m = [7.36 6.67 4.03 6.31 7.64 7.16 5.15 3.25 0.01]
The entry just left of 3.25 is 5.15
Report the entry just left of 7.16.
7.64
Report the entry just left of the smallest entry.
3.25

Read these off the array that follows.
1) Read off the entry directly above 1.80.
2) Read off the 1st entry in reading order.
3) Read off the entry directly below the largest entry.
4) Read off the entry in the top-right corner.
5) Read off the bottom-left entry.
6) Read off the entry just right of -0.54.
7) Read off the entry just right of the largest entry.
8) Read off the entry directly below 5.38.
array([[-2.87,  4.41,  3.66, -0.70,  0.16, -1.68],
       [ 1.02,  0.63,  1.87, -0.25, -0.19,  1.13],
       [-1.38,  6.15,  3.03, -0.59, -0.80, -0.63],
       [-2.13,  5.38,  2.54,  0.73, -3.07,  0.01],
       [-1.72,  3.06,  0.93, -0.54,  0.75,  1.52],
       [-2.20,  6.06,  2.24,  1.80, -3.45, -0.93]])
1) -0.54
2) -2.87
3) 5.38
4) -1.68
5) -2.20
6) 0.75
7) 3.03
8) 3.06

Read these off the row that follows.
1) The last entry?
2) The first entry?
3) The second largest entry?
4) The entry just left of 8371?
5) The 2nd entry from the left?
6) The entry just right of 7284?
[3277 2446 2195 7087 8371 8370 4699 3277 5971 7284 5872 5296]
1) 5296
2) 3277
3) 8370
4) 7087
5) 2446
6) 5872

[ 85 193  38 166  25]
Read off the 1st entry from the left.
A: 85
Read off the third entry.
A: 38
Read off the entry just right of 38.
A: 166

Questions about the array below.
1) Find the entry in the bottom-right corner.
2) Find the second entry, reading row by row.
3) Find the entry directly below 29.
4) Find the first entry on the diagonal from the top-right corner.
5) Find the smallest entry.
6) Find the entry just left of the smallest entry.
7) Find the bottom entry of the column that holds the smallest entry.
8) Find the bottom-left entry.
array([[75, 52, 75, 38, 50, 76, 73, 55, 75, 36, 72, 74, 60, 74],
       [75, 52, 64, 62, 52, 67, 62, 79, 61, 62, 67, 68, 85, 63],
       [47, 66, 27, 55, 66, 86, 56, 68, 29, 55, 23, 42, 72, 25],
       [61, 90, 55, 64, 91, 40, 69, 72, 53, 62, 54, 61, 71, 54],
       [67,  2, 66, 46,  4, 89, 52, 55, 65, 47, 67, 65, 59, 66],
       [34, 66, 50, 65, 62, 85, 63, 67, 53, 66, 41, 24, 70, 51],
       [70, 52, 68, 68, 51, 64, 62, 76, 64, 68, 70, 63, 78, 68],
       [58, 56, 53, 94, 56, 57, 52, 97, 50, 97, 56, 54, 89, 53]])
1) 53
2) 52
3) 53
4) 74
5) 2
6) 67
7) 56
8) 58

  0.86    4.43   12.22    6.65    8.44    9.76  -15.26   15.08    5.57    9.10    2.55  -14.58
-20.70  -12.80  -12.57  -17.65  -17.63   -6.47   -1.80    2.14  -10.98  -17.24  -22.38   -1.23
-11.18    6.50   13.29    1.08   -0.21    2.08    2.04   18.38   14.53    3.62   -9.83  -10.33
The entry in the top-left corner: 0.86
The 3rd smallest entry -> -17.65
The first entry of the largest entry's row -> -11.18
The third entry in reading order is 12.22
Read off the 2nd entry on the main diagonal.
-12.80
Read off the entry directly above the largest entry.
2.14
Read off the bottom entry of the column that holds the smallest entry.
-9.83
The entry just left of the largest entry -> 2.04
Read off the bottom-right entry.
-10.33
Read off the 4th entry from the end, reading row by row.
14.53
Read off the last entry in the row that holds the smallest entry.
-1.23
The entry just right of -6.47 is -1.80
Read off the entry just right of 13.29.
1.08
The top-right entry: -14.58
Read off the entry directly above 2.08.
-6.47
The entry just left of 13.29 is 6.50
Read off the third entry from the end, reading row by row.
3.62
Read off the entry directly above -10.98.
5.57
The largest entry in the last row -> 18.38
Read off the entry just left of 2.08.
-0.21
Read off the top entry of the column that holds the smallest entry.
2.55
Read off the first entry of the smallest entry's row.
-20.70
The 5th entry, reading row by row: 8.44

data =
[[3.10, 4.15, 3.16, 2.33, 2.42, 1.85, 3.37, 3.81, 4.97, 2.58, 2.13, 2.62, 3.42, 4.11, 5.13, 3.00],
 [2.34, 2.18, 4.79, 2.18, 3.53, 3.68, 4.51, 3.20, 2.72, 2.63, 2.41, 2.34, 2.12, 3.26, 4.21, 5.45],
 [2.86, 2.62, 3.51, 3.32, 2.42, 1.95, 3.78, 3.35, 3.30, 2.29, 1.80, 3.03, 2.82, 3.37, 4.68, 2.86],
 [3.73, 3.71, 3.13, 2.64, 2.76, 1.71, 4.62, 2.25, 4.40, 1.37, 1.62, 2.60, 1.87, 3.10, 3.54, 2.85],
 [5.62, 3.42, 2.93, 4.74, 2.10, 2.50, 4.67, 2.18, 3.74, 1.15, 1.48, 2.60, 1.40, 3.16, 3.90, 2.49],
 [3.42, 2.87, 3.28, 2.96, 2.49, 1.84, 4.74, 3.18, 3.90, 1.35, 1.31, 2.67, 1.68, 3.40, 3.56, 2.89]]
Indices start at 1.
What is the top-left entry? 3.10
What is the entry in the bottom-left corner? 3.42
The entry in row 3 and column 2: 2.62
What is the entry just left of 3.81? 3.37
The entry in row 3 and column 1 -> 2.86
What is the entry directly above 3.53? 2.42
The entry just left of 3.18: 4.74
What is the entry just left of 2.67? 1.31
The entry just left of 2.89 is 3.56
What is the entry directly above the largest entry? 3.73
What is the entry just right of the smallest entry? 1.48
The entry in row 1 and column 3 -> 3.16
The entry in the top-right corner -> 3.00
What is the entry directly below the smallest entry? 1.35
The entry directly above 2.93: 3.13
The entry in row 2 and column 1: 2.34
The entry just right of 1.95 is 3.78
What is the entry directly above 2.89? 2.49
What is the minimum? 1.15
What is the entry directly below 2.13? 2.41
The entry in the bottom-right corner is 2.89
The entry at row 3, column 3: 3.51
The top entry of the column that holds the smallest entry: 2.58
The entry at row 1, column 2 is 4.15
The entry just right of the largest entry -> 3.42
What is the entry directly above 2.50? 1.71
What is the entry just left of the smallest entry? 3.74
The entry directly above 2.41 is 2.13
The entry just right of 1.37 is 1.62
What is the entry directly above 3.51? 4.79

[[ 4.28  0.37  0.06  0.09 -3.30]
 [ 0.94 -0.40  0.00 -0.04 -1.07]
 [-6.06 -1.01 -0.16 -0.17  6.31]
 [-3.18  0.02  0.03 -0.07  0.16]
 [ 5.46  0.89  0.17  0.13 -6.66]
 [ 1.29 -0.69 -0.10 -0.02  2.03]
 [-0.67  1.22  0.13  0.09 -2.59]
 [ 5.70  0.41 -0.02  0.16 -1.04]
 [-5.44  0.28  0.03 -0.07  1.42]
 [ 0.27  0.48 -0.03  0.08  1.61]
 [-0.11 -0.04  0.00  0.00  0.16]
 [ 3.12 -0.11 -0.02  0.05 -0.71]
 [-3.95 -1.00 -0.08 -0.16  3.03]
 [-1.44  0.10  0.10 -0.06 -2.76]
 [ 3.53  1.23  0.09  0.18 -2.82]]
Indices start at 1.
Report the entry in row 1 and column 1.
Answer: 4.28
The bottom entry of the column that holds the smallest entry -> -2.82
The top-right entry: -3.30
The entry directly above the smallest entry is 0.16
Report the entry at row 2, column 3.
Answer: 0.00
The entry directly below 0.02 -> 0.89
The entry at row 3, column 1 is -6.06
The entry in the bottom-left corner -> 3.53
Report the centre entry.
Answer: -0.02
Report the entry at row 1, column 2.
Answer: 0.37
The entry at row 1, column 3 is 0.06
Report the entry just right of 3.12.
Answer: -0.11
Report the entry in row 2 and column 1.
Answer: 0.94
The entry just left of the smallest entry: 0.13
Report the entry directly below -1.07.
Answer: 6.31
Report the entry directly above the largest entry.
Answer: -1.07
Report the entry directly below 1.22.
Answer: 0.41
The entry just left of 0.08: -0.03
The entry just right of the centre entry: 0.16
The entry in row 2 and column 2 -> -0.40
Report the entry directly below -3.95.
Answer: -1.44
Report the entry at row 3, column 2.
Answer: -1.01
The entry directly below -0.17 is -0.07
